Below is a small trained network, with its code and all its weights. Each question gives an input and a target symbol and asks what happens when units are switched off, that is, made to give their printed mean instead of their output.

import numpy as np


def w(rows, s, z=0):
    codes = np.array(rows[::2]) - 128.0
    scale = np.full(codes.shape[1], s)
    scale[-1] = z or s
    return codes * scale


def f(y):
    return y / 2 * (1 + np.tanh(0.7978845608 * (y + 0.044715 * y**3)))


def softmax(a):
    e = np.exp(a - a.max(-1, keepdims=True))
    return e / e.sum(-1, keepdims=True)


def log_softmax(a):
    a = a - a.max(-1, keepdims=True)
    return a - np.log(np.exp(a).sum(-1, keepdims=True))


def net(x, mask):
    ids = ['αβγδζηθλμξπσψω'.index(c) for c in x.split()]
    T = len(ids)
    res = E[ids] + P[:T]
    u = 0
    for l in range(2):
        q, k, v = (res @ M[l].T for M in (Q, K, V))
        z = softmax(np.where(np.tri(T) > 0, q @ k.T / 2**0.5, -1e9)) @ v
        res = res + np.where(mask[u], z, O[l][:, -1]) @ O[l][:, :-1]
        u += 1
        y = f(res @ A[l][:, :-1].T + A[l][:, -1])
        res = res + np.where(mask[u : u + 16], y, B[l][:, -1]) @ B[l][:, :-1]
        u += 16
    return log_softmax(res[-1] @ U[:, :-1].T + U[:, -1])


Q, K, V, O, A, B = {}, {}, {}, {}, {}, {}
E = w([
[218,75,155,145,143,125,114],'α',
[196,81,154,170,134,125,97],'β',
[200,92,133,143,143,118,73],'γ',
[174,211,64,127,157,185,132],'δ',
[116,125,135,166,179,30,177],'ζ',
[129,109,132,217,157,142,62],'η',
[129,96,142,156,152,129,31],'θ',
[84,156,130,126,181,94,140],'λ',
[113,104,138,83,132,34,170],'μ',
[107,98,156,8,107,201,113],'ξ',
[93,145,128,108,70,76,152],'π',
[102,115,128,137,35,215,159],'σ',
[131,126,89,161,21,111,175],'ψ',
[128,88,132,85,2,106,168],'ω',
],0.0062)
P = w([
[179,225,252,129,141,148,141],'0',
[177,197,223,146,106,122,110],'1',
[167,178,188,148,107,114,101],'2',
[151,150,161,150,105,111,100],'3',
[135,124,136,150,107,106,99],'4',
[119,103,108,147,111,103,100],'5',
[104,79,84,141,115,104,103],'6',
[88,58,58,138,123,103,108],'7',
[84,36,34,129,130,105,114],'8',
[72,19,5,126,138,101,117],'9',
],0.0042)
Q[0] = w([
[144,100,131,165,141,1,98],'L0H0',
[49,207,142,98,147,100,243],'L0H0',
],0.027)
K[0] = w([
[82,114,81,149,156,4,189],'L0H0',
[176,189,250,162,153,67,151],'L0H0',
],0.022)
V[0] = w([
[16,138,217,127,12,140,150],'L0H0',
[76,245,132,63,199,122,49],'L0H0',
],0.011)
O[0] = w([
[159,183,1,69,133,123,50,219],'L0H0',
[185,48,50,183,113,161,227,2],'L0H0',
],0.0061,0.0013)
A[0] = w([
[126,129,189,82,176,180,161,2],'L0N0',
[103,194,102,188,121,45,161,204],'L0N1',
[193,158,148,137,139,130,118,96],'L0N2',
[83,115,142,135,79,146,199,156],'L0N3',
[148,153,89,155,122,115,129,28],'L0N4',
[78,185,245,56,229,127,80,134],'L0N5',
[160,191,42,127,255,139,148,43],'L0N6',
[115,159,111,184,193,86,115,170],'L0N7',
[136,117,88,145,168,116,67,71],'L0N8',
[160,158,135,107,64,148,169,121],'L0N9',
[151,63,188,198,167,96,109,84],'L0N10',
[109,116,157,179,146,156,81,160],'L0N11',
[154,139,137,133,127,124,117,44],'L0N12',
[165,112,141,119,161,71,89,79],'L0N13',
[76,143,134,116,145,129,129,150],'L0N14',
[214,86,83,174,210,138,94,125],'L0N15',
],0.013,0.0029)
B[0] = w([
[88,146,183,225,131,56,135,75],'L0N0',
[29,212,138,48,87,127,155,188],'L0N1',
[121,196,146,149,164,126,122,159],'L0N2',
[106,115,196,141,64,133,90,118],'L0N3',
[100,154,156,159,171,101,172,86],'L0N4',
[109,79,254,134,21,174,114,209],'L0N5',
[186,110,160,166,56,112,191,105],'L0N6',
[124,114,152,135,121,202,161,187],'L0N7',
[49,126,170,140,174,130,88,168],'L0N8',
[184,148,201,131,109,141,121,137],'L0N9',
[148,151,98,82,227,115,219,255],'L0N10',
[195,79,126,148,143,200,127,209],'L0N11',
[139,142,143,160,174,118,122,101],'L0N12',
[120,99,211,108,158,113,93,186],'L0N13',
[120,114,87,151,100,126,138,129],'L0N14',
[96,150,115,102,156,154,25,228],'L0N15',
],0.017,0.0022)
Q[1] = w([
[156,101,153,174,96,104,214],'L1H0',
[103,206,108,249,84,120,65],'L1H0',
],0.019)
K[1] = w([
[139,126,198,102,214,160,184],'L1H0',
[225,248,167,133,111,119,99],'L1H0',
],0.018)
V[1] = w([
[165,100,102,147,146,203,87],'L1H0',
[91,201,106,179,101,253,173],'L1H0',
],0.018)
O[1] = w([
[64,143,153,74,148,109,162,154],'L1H0',
[56,10,101,100,107,99,139,253],'L1H0',
],0.011,0.0059)
A[1] = w([
[166,155,34,78,106,136,105,140],'L1N0',
[144,161,104,123,105,190,99,253],'L1N1',
[197,135,88,172,178,121,217,88],'L1N2',
[163,166,195,182,90,126,138,73],'L1N3',
[202,194,114,140,127,168,129,86],'L1N4',
[160,172,195,181,185,188,123,140],'L1N5',
[178,84,167,225,174,150,74,83],'L1N6',
[52,215,84,136,121,76,216,146],'L1N7',
[116,115,47,116,146,102,167,151],'L1N8',
[120,129,181,163,28,135,102,31],'L1N9',
[114,118,118,148,205,152,60,145],'L1N10',
[208,94,47,146,199,114,146,107],'L1N11',
[185,172,65,149,194,165,101,118],'L1N12',
[180,45,139,196,178,126,152,100],'L1N13',
[89,214,152,125,195,142,136,115],'L1N14',
[168,109,196,104,4,170,142,186],'L1N15',
],0.012,0.0054)
B[1] = w([
[82,105,128,84,126,172,157,184],'L1N0',
[93,89,197,126,82,76,144,194],'L1N1',
[217,99,100,176,172,177,64,134],'L1N2',
[20,183,92,149,145,168,182,140],'L1N3',
[129,36,98,82,137,150,75,147],'L1N4',
[184,137,132,56,101,33,97,199],'L1N5',
[140,175,169,138,77,250,128,170],'L1N6',
[171,98,98,198,97,125,132,156],'L1N7',
[92,163,190,88,98,125,113,196],'L1N8',
[146,199,127,67,209,134,110,164],'L1N9',
[134,112,128,171,202,105,88,224],'L1N10',
[117,138,45,184,119,81,147,162],'L1N11',
[80,221,137,163,81,101,106,168],'L1N12',
[137,137,50,50,102,142,148,161],'L1N13',
[135,128,141,149,163,178,238,198],'L1N14',
[169,98,111,210,75,105,169,255],'L1N15',
],0.021,0.0093)
U = w([
[148,175,215,126,114,114,82,46],'α',
[93,120,55,76,162,57,112,76],'β',
[75,207,137,177,167,28,155,87],'γ',
[100,128,128,148,190,198,206,97],'δ',
[160,109,64,116,139,183,140,69],'ζ',
[5,128,186,2,100,185,140,174],'η',
[158,150,96,119,113,96,62,59],'θ',
[128,202,129,109,107,142,171,18],'λ',
[132,32,148,159,206,121,42,165],'μ',
[158,39,150,204,45,49,170,252],'ξ',
[203,109,145,27,168,106,133,154],'π',
[200,127,97,196,167,100,132,81],'σ',
[68,196,106,203,129,175,136,93],'ψ',
[181,94,146,160,141,225,104,97],'ω',
],0.0039,0.0037)

Each question gives the input, a string of symbols that net reads in full, and the target symbol t.
The units are the heads (2 rows each of Q, K, V and O) and the neurons (one row each of A and B). Each row of codes is followed by its name. A weight is (code - 128) times the scale printed after its matrix; where a second scale follows, it is the last column's (O, A, B and U).
mask holds one flag per unit, layer by layer, with each layer's heads first. A switched-off unit (its flag False) gives its mean, the last column of its rows in O or B, instead of its output. The means were averaged over made-up inputs and are rounded, as every weight is.
A unit's drop is (log p(t) with every unit on - log p(t) with that unit switched off) / (log p(t) with every unit on - log p(t) with every unit switched off).
The circuit of an input: a set's keep is (log p(t) with only the set's units on - log p(t) with every unit switched off) / (log p(t) with every unit on - log p(t) with every unit switched off). Starting from the 12 units with the biggest drops (on a tie, the unit counted first), units are removed one at a time, each time the one whose removal leaves the highest keep (on an exact tie, the one counted first), for as long as the keep stays at least 0.8.
circuit, biggest first: the units of the circuit, biggest drop first
unit that matters most: the unit with the biggest drop
top k neurons: the k neurons with the biggest drops, biggest first
top k neurons in layer l: the k neurons of layer l with the biggest drops, biggest first
input β π μ π γ γ ξ β α θ, target δ: top 4 neurons in layer 0	(L0N9 L0N2 L0N11 L0N1)
input γ λ γ η β β, target η: top 4 neurons in layer 0	(L0N10 L0N7 L0N11 L0N8)
input α π π θ, target ψ: top 2 neurons in layer 0	(L0N1 L0N11)
input δ β β λ, target ξ: circuit, biggest first	(L1N15 L0N5)
input α γ α δ ζ θ δ γ, target δ: circuit, biggest first	(L0H0 L1H0 L1N14 L0N10)
input β β ω γ, target α: top 2 neurons	(L1N5 L1N6)
input β β η σ ψ γ α, target ω: top 2 neurons	(L1N6 L0N1)
input γ σ γ α ζ β θ β ξ γ, target γ: unit that matters most	L1H0
input π ξ σ δ, target ξ: circuit, biggest first	(L0N6 L1N15)
input β γ β γ α, target π: circuit, biggest first	(L1N5 L0N10 L0H0 L1H0)
input ξ σ γ ξ ξ λ ζ ξ, target η: circuit, biggest first	(L0H0 L1N15 L1N0 L0N5)
input δ λ ξ σ σ σ ψ π γ, target ω: top 4 neurons	(L1N6 L0N1 L0N11 L0N9)
input γ θ σ δ δ α η α ζ β, target ζ: top 4 neurons	(L1N13 L0N1 L1N6 L1N11)
input σ γ α γ, target π: top 4 neurons in layer 0	(L0N9 L0N13 L0N10 L0N5)
input λ α δ, target ξ: top 4 neurons	(L0N6 L0N10 L1N7 L0N8)
input γ β β γ σ λ, target ξ: top 2 neurons	(L1N15 L0N5)
input ψ λ λ σ β γ β, target π: top 4 neurons	(L1N5 L0N10 L0N13 L0N5)
input α γ γ γ η β ζ γ, target ζ: top 4 neurons	(L0N1 L1N13 L1N6 L1N11)
input λ γ β β σ γ, target μ: top 2 neurons	(L1N10 L0N8)
input σ γ γ σ π σ λ π ξ, target ξ: top 3 neurons in layer 0	(L0N10 L0N5 L0N15)
input ξ γ θ α β θ σ μ α, target μ: top 3 neurons in layer 0	(L0N15 L0N13 L0N10)
input ω α β σ θ β ψ γ ω θ, target α: top 3 neurons	(L1N5 L1N9 L1N6)
input β η γ, target η: top 2 neurons	(L1N8 L1N15)
input η λ γ ζ γ ψ ζ γ, target ω: top 4 neurons	(L1N6 L0N1 L0N5 L0N11)
input μ β η α ψ γ π γ, target ψ: top 2 neurons in layer 1	(L1N6 L1N12)
input π ξ ξ γ γ, target γ: unit that matters most	L0N11
input β η α β, target η: top 3 neurons	(L0N10 L0N7 L0N11)
input γ σ μ β, target μ: top 2 neurons	(L0N15 L0N13)
input α γ λ β β β σ ω γ β, target α: top 4 neurons in layer 0	(L0N11 L0N7 L0N8 L0N15)
input ξ γ λ γ γ δ γ λ, target η: top 3 neurons	(L0N5 L1N8 L1N15)
